Here is a tiny trained network, its code and every weight. The questions are about switching its units off for an input and a class, where a switched-off unit gives its printed mean instead of its output.

import numpy as np


def w(rows, s, z=0):
    codes = np.array(rows[::2]) - 128.0
    scale = np.full(codes.shape[1], s)
    scale[-1] = z or s
    return codes * scale


def f(y):
    return np.maximum(y, 0)


def log_softmax(a):
    a = a - a.max(-1, keepdims=True)
    return a - np.log(np.exp(a).sum(-1, keepdims=True))


def net(x, mask):
    res = np.array(x, float).reshape(1, 8) / 4 @ E
    y = f(res @ A[0][:, :-1].T + A[0][:, -1])
    res = res + np.where(mask, y, B[0][:, -1]) @ B[0][:, :-1]
    return log_softmax(res[-1] @ U[:, :-1].T + U[:, -1])


A, B = {}, {}
E = w([
[125,121,126,123,120,125,132],'x0',
[137,131,138,143,148,130,139],'x1',
[213,115,4,135,96,86,189],'x2',
[72,33,101,115,221,213,109],'x3',
[164,113,123,1,92,149,135],'x4',
[126,136,123,125,123,129,120],'x5',
[60,201,79,110,204,72,135],'x6',
[101,124,120,131,121,121,165],'x7',
],0.008)
A[0] = w([
[120,131,149,169,85,212,132,62],'neuron 0',
[102,128,97,246,118,148,92,75],'neuron 1',
[116,85,93,135,196,143,117,21],'neuron 2',
[196,83,19,170,110,123,149,6],'neuron 3',
[114,56,91,123,151,190,113,3],'neuron 4',
[172,72,126,172,65,196,133,48],'neuron 5',
],0.012,0.0049)
B[0] = w([
[8,149,122,166,132,115,121,187],'neuron 0',
[160,60,92,34,69,172,147,220],'neuron 1',
[126,174,117,213,54,112,117,195],'neuron 2',
[64,126,249,113,181,132,104,254],'neuron 3',
[204,153,186,135,84,66,168,215],'neuron 4',
[91,160,5,146,141,127,114,234],'neuron 5',
],0.013,0.0068)
U = w([
[51,109,231,139,173,161,82,48],'0',
[187,196,140,197,17,60,146,2],'1',
[62,195,2,154,193,114,111,134],'2',
[124,100,109,124,129,135,98,216],'3',
[130,111,111,119,135,148,123,223],'4',
[175,60,112,35,95,211,173,130],'5',
[137,122,110,142,146,152,132,165],'6',
],0.0085,0.0041)

Each question gives the input, the list of numbers given to net, and the class t.
The units are the neurons (one row each of A and B). Each row of codes is followed by its name. A weight is (code - 128) times the scale printed after its matrix; where a second scale follows, it is the last column's (A, B and U).
mask holds one flag per neuron, in row order. A switched-off neuron (its flag False) gives its mean, the last column of its row in B, instead of its output. The means were averaged over made-up inputs and are rounded, as every weight is.
A unit's drop is (log p(t) with every unit on - log p(t) with that unit switched off) / (log p(t) with every unit on - log p(t) with every unit switched off).
The circuit of an input: a set's keep is (log p(t) with only the set's units on - log p(t) with every unit switched off) / (log p(t) with every unit on - log p(t) with every unit switched off). Starting from all 6 units, units are removed one at a time, each time the one whose removal leaves the highest keep (on an exact tie, the one counted first), for as long as the keep stays at least 0.8.
circuit, biggest first: the units of the circuit, biggest drop first
most important unit: the unit with the biggest drop
top k neurons: the k neurons with the biggest drops, biggest first
drop of u: that unit's drop, to one decimal
input [7,3,-5,2,-7,3,-1,7], class 3: circuit, biggest first : [neuron 1]
input [1,-4,-4,6,-4,-5,-2,3], class 1: top 3 neurons : [neuron 4; neuron 2; neuron 3]
input [3,-6,-4,8,-3,2,5,2], class 1: circuit, biggest first : [neuron 2; neuron 4]
input [4,3,6,0,6,-1,4,1], class 0: circuit, biggest first : [neuron 3; neuron 5]
input [-1,4,-3,1,-5,-4,-7,-7], class 2: top 2 neurons : [neuron 5; neuron 0]
input [6,-3,1,-4,2,8,-7,1], class 2: circuit, biggest first : [neuron 5; neuron 4]
input [-3,-1,-3,4,8,-2,-8,-2], class 2: top 4 neurons : [neuron 5; neuron 0; neuron 1; neuron 3]
input [6,-2,-5,5,-2,-7,4,-1], class 6: circuit, biggest first : [neuron 3; neuron 0]
input [-7,4,5,8,7,-6,0,-4], class 1: circuit, biggest first : [neuron 4; neuron 2]
input [-7,-2,4,7,-7,-2,5,-6], class 1: circuit, biggest first : [neuron 2; neuron 4]
input [-3,3,6,7,4,-2,-7,-2], class 1: top 3 neurons : [neuron 4; neuron 2; neuron 5]
input [2,6,-6,8,-2,-7,-2,-4], class 1: top 3 neurons : [neuron 4; neuron 2; neuron 3]
input [6,5,-2,-1,-2,-6,-7,0], class 2: circuit, biggest first : [neuron 5; neuron 0]
input [-2,0,-7,8,-8,0,6,6], class 1: most important unit : neuron 2
input [-5,-5,-2,8,4,-7,-4,-8], class 1: circuit, biggest first : [neuron 4; neuron 2]
input [-5,-3,6,1,-7,-8,-1,2], class 5: top 2 neurons : [neuron 1; neuron 0]
input [-1,-3,-3,2,-8,2,-2,-2], class 5: top 2 neurons : [neuron 1; neuron 3]
input [4,2,5,4,5,-6,-8,-1], class 2: top 2 neurons : [neuron 5; neuron 1]
input [5,3,3,2,-7,8,-6,-4], class 5: top 2 neurons : [neuron 1; neuron 2]
input [7,1,8,2,-5,-4,-2,5], class 0: most important unit : neuron 3
input [5,1,6,0,-2,-1,-7,-6], class 2: top 2 neurons : [neuron 5; neuron 4]
input [4,6,6,5,4,5,-6,-5], class 0: top 2 neurons : [neuron 3; neuron 1]
input [8,-6,7,8,-6,-7,-5,-2], class 1: drop of neuron 2 : 1.1
input [4,1,4,5,-8,5,3,1], class 5: drop of neuron 1 : 1.0
input [-3,8,8,-1,6,8,-7,-4], class 0: drop of neuron 4 : 0.0
input [-3,-5,2,6,-3,7,-6,-4], class 1: drop of neuron 0 : -0.1
